Here is a tiny trained network, its code and every weight. The questions are about switching its units off for an input and a target symbol, where a switched-off unit gives its printed mean instead of its output.

import numpy as np


def w(rows, s, z=0):
    codes = np.array(rows[::2]) - 128.0
    scale = np.full(codes.shape[1], s)
    scale[-1] = z or s
    return codes * scale


def norm(h):
    return h / np.sqrt((h * h).mean(-1, keepdims=True) + 1e-5)


def f(y):
    return y / 2 * (1 + np.tanh(0.7978845608 * (y + 0.044715 * y**3)))


def softmax(a):
    e = np.exp(a - a.max(-1, keepdims=True))
    return e / e.sum(-1, keepdims=True)


def log_softmax(a):
    a = a - a.max(-1, keepdims=True)
    return a - np.log(np.exp(a).sum(-1, keepdims=True))


def net(x, mask):
    ids = ['αβγδεζημξπστφψ'.index(c) for c in x.split()]
    T = len(ids)
    res = E[ids] + P[:T]
    u = 0
    for l in range(2):
        q, k, v = (norm(res) @ M[l].T for M in (Q, K, V))
        z = softmax(np.where(np.tri(T) > 0, q @ k.T / 2**0.5, -1e9)) @ v
        res = res + np.where(mask[u], z, O[l][:, -1]) @ O[l][:, :-1]
        u += 1
        y = f(norm(res) @ A[l][:, :-1].T + A[l][:, -1])
        res = res + np.where(mask[u : u + 4], y, B[l][:, -1]) @ B[l][:, :-1]
        u += 4
    return log_softmax(norm(res)[-1] @ U[:, :-1].T + U[:, -1])


Q, K, V, O, A, B = {}, {}, {}, {}, {}, {}
E = w([
[153,178,160,114,117,116,130,145,193],'α',
[66,93,205,208,98,45,165,94,162],'β',
[58,202,68,183,95,113,161,139,186],'γ',
[171,201,118,122,77,66,124,44,193],'δ',
[97,142,119,147,28,110,111,45,182],'ε',
[44,112,68,136,127,89,148,109,113],'ζ',
[78,157,25,115,114,160,103,146,84],'η',
[153,135,61,134,120,198,156,80,192],'μ',
[115,218,179,153,95,43,150,158,128],'ξ',
[178,70,165,121,121,214,238,79,60],'π',
[154,176,158,187,91,169,105,47,135],'σ',
[7,75,87,182,131,191,56,154,171],'τ',
[111,52,153,49,88,149,128,153,116],'φ',
[211,198,93,162,198,155,133,147,32],'ψ',
],0.018)
P = w([
[114,129,152,132,150,103,159,89,150],'0',
[122,104,153,131,152,79,140,97,175],'1',
[152,192,131,125,36,105,98,127,25],'2',
[156,90,156,121,158,103,111,117,169],'3',
[165,199,163,103,67,120,52,145,66],'4',
[175,95,164,131,139,127,127,130,174],'5',
[128,157,172,128,87,83,2,142,67],'6',
[145,94,142,134,132,82,123,115,176],'7',
],0.0092)
Q[0] = w([
[46,135,166,159,122,125,152,93,229],'L0H1',
[183,61,163,126,255,98,214,100,180],'L0H1',
],0.0066)
K[0] = w([
[166,156,144,156,33,67,35,85,192],'L0H1',
[95,199,177,114,78,2,221,43,121],'L0H1',
],0.0047)
V[0] = w([
[97,158,171,24,168,153,56,124,17],'L0H1',
[253,203,66,144,199,43,233,121,32],'L0H1',
],0.0041)
O[0] = w([
[94,81,79,214,2,102,104,213,58,2],'L0H1',
[243,160,93,15,220,39,102,112,86,90],'L0H1',
],0.0064,0.0018)
A[0] = w([
[147,128,146,186,159,208,137,25,136,220],'L0N1',
[194,214,207,182,75,136,168,107,111,10],'L0N2',
[77,88,68,112,133,77,56,78,149,85],'L0N3',
[65,146,4,123,86,178,131,255,102,2],'L0N4',
],0.0071,0.0028)
B[0] = w([
[199,52,18,113,129,140,120,145,98,254],'L0N1',
[2,6,163,169,133,83,7,89,181,253],'L0N2',
[64,179,133,133,59,125,195,72,142,190],'L0N3',
[142,58,95,74,120,38,98,164,144,224],'L0N4',
],0.0082,0.0038)
Q[1] = w([
[77,59,123,246,30,60,67,112,109],'L1H1',
[185,148,119,97,1,107,35,151,76],'L1H1',
],0.006)
K[1] = w([
[205,125,180,109,95,207,55,225,98],'L1H1',
[208,20,236,184,208,186,44,254,31],'L1H1',
],0.0044)
V[1] = w([
[69,88,178,16,60,102,188,174,205],'L1H1',
[253,53,143,37,68,127,234,77,63],'L1H1',
],0.0052)
O[1] = w([
[148,123,190,2,125,155,141,179,153,254],'L1H1',
[170,135,164,82,118,176,153,111,107,16],'L1H1',
],0.012,0.00082)
A[1] = w([
[113,87,47,136,141,234,151,132,84,172],'L1N1',
[71,253,201,130,61,99,40,118,95,15],'L1N2',
[173,77,200,62,40,151,178,171,133,182],'L1N3',
[189,225,125,180,193,115,85,101,2,248],'L1N4',
],0.0078,0.0017)
B[1] = w([
[21,132,136,111,208,75,116,176,23,182],'L1N1',
[67,171,97,103,176,129,105,2,30,254],'L1N2',
[185,193,138,191,88,197,89,165,72,213],'L1N3',
[209,130,95,231,67,124,177,146,53,197],'L1N4',
],0.0087,0.0046)
U = w([
[174,161,159,127,210,139,79,197,192,185],'α',
[158,54,195,161,117,82,214,157,150,192],'β',
[120,226,87,180,169,160,168,182,196,219],'γ',
[213,129,114,88,125,84,133,80,172,107],'δ',
[139,97,104,143,34,182,164,80,165,26],'ε',
[72,128,130,72,120,150,247,97,122,79],'ζ',
[135,95,104,62,81,59,120,173,116,126],'η',
[138,128,68,79,210,189,148,93,120,187],'μ',
[106,162,150,102,193,44,99,146,80,196],'ξ',
[137,105,163,94,161,176,201,87,44,194],'π',
[157,66,90,182,142,135,35,97,115,6],'σ',
[45,102,124,185,133,186,103,187,130,141],'τ',
[132,177,181,106,88,209,94,167,99,186],'φ',
[178,178,109,255,102,98,161,156,88,162],'ψ',
],0.0083,0.0027)

Each question gives the input, a string of symbols that net reads in full, and the target symbol t.
The units are the heads (2 rows each of Q, K, V and O) and the neurons (one row each of A and B). Each row of codes is followed by its name. A weight is (code - 128) times the scale printed after its matrix; where a second scale follows, it is the last column's (O, A, B and U).
mask holds one flag per unit, layer by layer, with each layer's heads first. A switched-off unit (its flag False) gives its mean, the last column of its rows in O or B, instead of its output. The means were averaged over made-up inputs and are rounded, as every weight is.
A unit's drop is (log p(t) with every unit on - log p(t) with that unit switched off) / (log p(t) with every unit on - log p(t) with every unit switched off).
The circuit of an input: a set's keep is (log p(t) with only the set's units on - log p(t) with every unit switched off) / (log p(t) with every unit on - log p(t) with every unit switched off). Starting from all 10 units, units are removed one at a time, each time the one whose removal leaves the highest keep (on an exact tie, the one counted first), for as long as the keep stays at least 0.8.
units of the circuit, in order: the units of the circuit, biggest drop first
unit that matters most: the unit with the biggest drop
top k neurons: the k neurons with the biggest drops, biggest first
top k neurons in layer l: the k neurons of layer l with the biggest drops, biggest first
drop of u: that unit's drop, to one decimal
input β ψ φ, target ψ: unit that matters most	L1H1
input γ φ μ, target φ: top 2 neurons	[L1N3, L0N2]
input ξ ψ ε, target ψ: top 2 neurons	[L1N4, L0N4]
input ξ ψ ψ γ φ, target ψ: units of the circuit, in order	[L1H1, L0N2]
input γ ξ γ, target ξ: top 2 neurons	[L1N2, L0N1]
input η σ β ψ ζ, target ψ: units of the circuit, in order	[L1H1, L1N4]
input ψ π μ, target ψ: units of the circuit, in order	[L1N4, L1H1]
input ξ φ ζ, target φ: units of the circuit, in order	[L1H1, L1N3]
input δ δ η η φ γ ξ, target φ: top 2 neurons	[L1N3, L0N2]
input ξ φ τ μ ε, target φ: top 2 neurons in layer 0	[L0N2, L0N4]
input η τ σ ζ, target ζ: top 4 neurons	[L0N3, L0N2, L0N4, L0N1]
input ζ τ π ψ η, target ψ: top 3 neurons	[L1N4, L0N2, L0N1]
input π δ ξ ψ β η, target η: top 2 neurons	[L0N4, L1N2]
input β η ξ ψ α, target ψ: units of the circuit, in order	[L1H1]
input δ ψ ζ, target ψ: units of the circuit, in order	[L1N4, L1H1]
input ξ η σ ξ φ δ β, target φ: top 2 neurons	[L0N2, L1N3]
input η π σ, target σ: top 4 neurons	[L0N2, L0N1, L0N3, L1N3]
input π π μ φ γ φ α, target φ: drop of L1N3	0.3
input ξ μ π φ ψ, target ψ: drop of L1N4	0.9
input γ π σ, target σ: drop of L0N3	0.1
